Below is a small trained network, with its code and all its weights. Each question gives an input and a class and asks what happens when units are switched off, that is, made to give their printed mean instead of their output.

import numpy as np


def w(rows, s, z=0):
    codes = np.array(rows[::2]) - 128.0
    scale = np.full(codes.shape[1], s)
    scale[-1] = z or s
    return codes * scale


def f(y):
    return y / 2 * (1 + np.tanh(0.7978845608 * (y + 0.044715 * y**3)))


def log_softmax(a):
    a = a - a.max(-1, keepdims=True)
    return a - np.log(np.exp(a).sum(-1, keepdims=True))


def net(x, mask):
    res = np.array(x, float).reshape(1, 5) / 4 @ E
    y = f(res @ A[0][:, :-1].T + A[0][:, -1])
    res = res + np.where(mask, y, B[0][:, -1]) @ B[0][:, :-1]
    return log_softmax(res[-1] @ U[:, :-1].T + U[:, -1])


A, B = {}, {}
E = w([
[128,161,141,146,165,120],'x0',
[67,207,207,79,59,101],'x1',
[208,100,247,109,139,186],'x2',
[20,115,145,165,140,243],'x3',
[124,114,119,95,125,135],'x4',
],0.012)
A[0] = w([
[52,114,138,158,152,196,92],'neuron 0',
[146,129,113,160,144,138,154],'neuron 1',
[120,181,201,87,83,124,72],'neuron 2',
[184,139,113,112,149,88,112],'neuron 3',
[196,81,68,169,173,182,7],'neuron 4',
[197,118,186,128,120,172,115],'neuron 5',
[81,112,164,126,150,199,140],'neuron 6',
[199,72,64,163,209,129,2],'neuron 7',
[105,145,139,133,169,134,118],'neuron 8',
[171,151,121,103,122,88,111],'neuron 9',
[102,206,130,105,71,107,90],'neuron 10',
[207,73,246,102,175,181,138],'neuron 11',
[93,175,166,114,74,91,54],'neuron 12',
[72,148,39,136,122,78,134],'neuron 13',
[152,144,116,90,79,121,67],'neuron 14',
[173,116,145,97,135,71,138],'neuron 15',
[107,183,168,101,82,113,76],'neuron 16',
[72,94,161,143,128,146,113],'neuron 17',
[82,144,84,127,124,122,145],'neuron 18',
[79,132,86,151,138,73,68],'neuron 19',
[105,128,61,145,126,109,140],'neuron 20',
[180,119,148,120,122,72,121],'neuron 21',
[191,135,147,108,110,62,121],'neuron 22',
[158,159,102,87,126,59,136],'neuron 23',
],0.012,0.0038)
B[0] = w([
[65,152,70,190,76,171,205],'neuron 0',
[150,116,110,120,145,108,147],'neuron 1',
[103,80,106,92,222,107,192],'neuron 2',
[100,141,75,165,118,165,171],'neuron 3',
[103,33,111,113,196,113,200],'neuron 4',
[207,179,222,92,117,93,196],'neuron 5',
[97,195,34,178,64,191,197],'neuron 6',
[113,47,88,113,195,107,206],'neuron 7',
[104,111,152,140,99,135,140],'neuron 8',
[60,147,81,190,90,153,167],'neuron 9',
[123,45,115,106,175,99,187],'neuron 10',
[193,200,195,55,105,63,252],'neuron 11',
[99,67,98,107,229,80,182],'neuron 12',
[215,186,240,43,72,71,205],'neuron 13',
[120,102,139,158,116,140,147],'neuron 14',
[83,189,82,176,98,211,178],'neuron 15',
[125,68,86,118,255,83,180],'neuron 16',
[139,150,71,147,120,178,167],'neuron 17',
[153,202,165,99,97,97,170],'neuron 18',
[192,186,158,105,116,103,171],'neuron 19',
[209,141,195,95,124,77,174],'neuron 20',
[91,169,69,179,81,177,177],'neuron 21',
[116,154,94,189,100,185,191],'neuron 22',
[105,153,85,156,68,183,184],'neuron 23',
],0.0084,0.017)
U = w([
[192,215,217,84,76,99,252],'0',
[58,191,56,218,58,206,88],'1',
[101,10,99,118,238,107,15],'2',
],0.013,0.0024)

Each question gives the input, the list of numbers given to net, and the class t.
The units are the neurons (one row each of A and B). Each row of codes is followed by its name. A weight is (code - 128) times the scale printed after its matrix; where a second scale follows, it is the last column's (A, B and U).
mask holds one flag per neuron, in row order. A switched-off neuron (its flag False) gives its mean, the last column of its row in B, instead of its output. The means were averaged over made-up inputs and are rounded, as every weight is.
A unit's drop is (log p(t) with every unit on - log p(t) with that unit switched off) / (log p(t) with every unit on - log p(t) with every unit switched off).
The circuit of an input: a set's keep is (log p(t) with only the set's units on - log p(t) with every unit switched off) / (log p(t) with every unit on - log p(t) with every unit switched off). Starting from the 12 units with the biggest drops (on a tie, the unit counted first), units are removed one at a time, each time the one whose removal leaves the highest keep (on an exact tie, the one counted first), for as long as the keep stays at least 0.8.
units of the circuit, in order: the units of the circuit, biggest drop first
unit that matters most: the unit with the biggest drop
top k neurons: the k neurons with the biggest drops, biggest first
drop when u is switched off: that unit's drop, to one decimal
input [-8,-6,-6,-1,-1], class 0: units of the circuit, in order : (neuron 13)
input [-5,8,-8,3,4], class 0: top 2 neurons : (neuron 13; neuron 18)
input [5,-2,1,1,4], class 2: top 2 neurons : (neuron 13; neuron 11)
input [3,-8,-8,1,5], class 0: top 3 neurons : (neuron 13; neuron 20; neuron 19)
input [7,3,5,6,-8], class 1: top 2 neurons : (neuron 6; neuron 0)
input [0,6,-6,1,5], class 0: top 4 neurons : (neuron 13; neuron 18; neuron 7; neuron 4)
input [-2,-6,-5,2,-8], class 2: top 2 neurons : (neuron 7; neuron 11)
input [-4,-2,-6,-7,-4], class 1: top 3 neurons : (neuron 11; neuron 23; neuron 9)
input [-1,0,-7,7,-5], class 0: top 2 neurons : (neuron 13; neuron 20)
input [3,-6,6,4,4], class 0: top 2 neurons : (neuron 11; neuron 5)
input [7,-6,6,4,3], class 0: drop when neuron 2 is switched off : 0.2
input [1,3,2,-1,2], class 2: drop when neuron 13 is switched off : 0.4
input [-5,8,0,-8,-1], class 1: drop when neuron 23 is switched off : 0.4
input [-3,6,-4,-7,7], class 1: unit that matters most : neuron 23
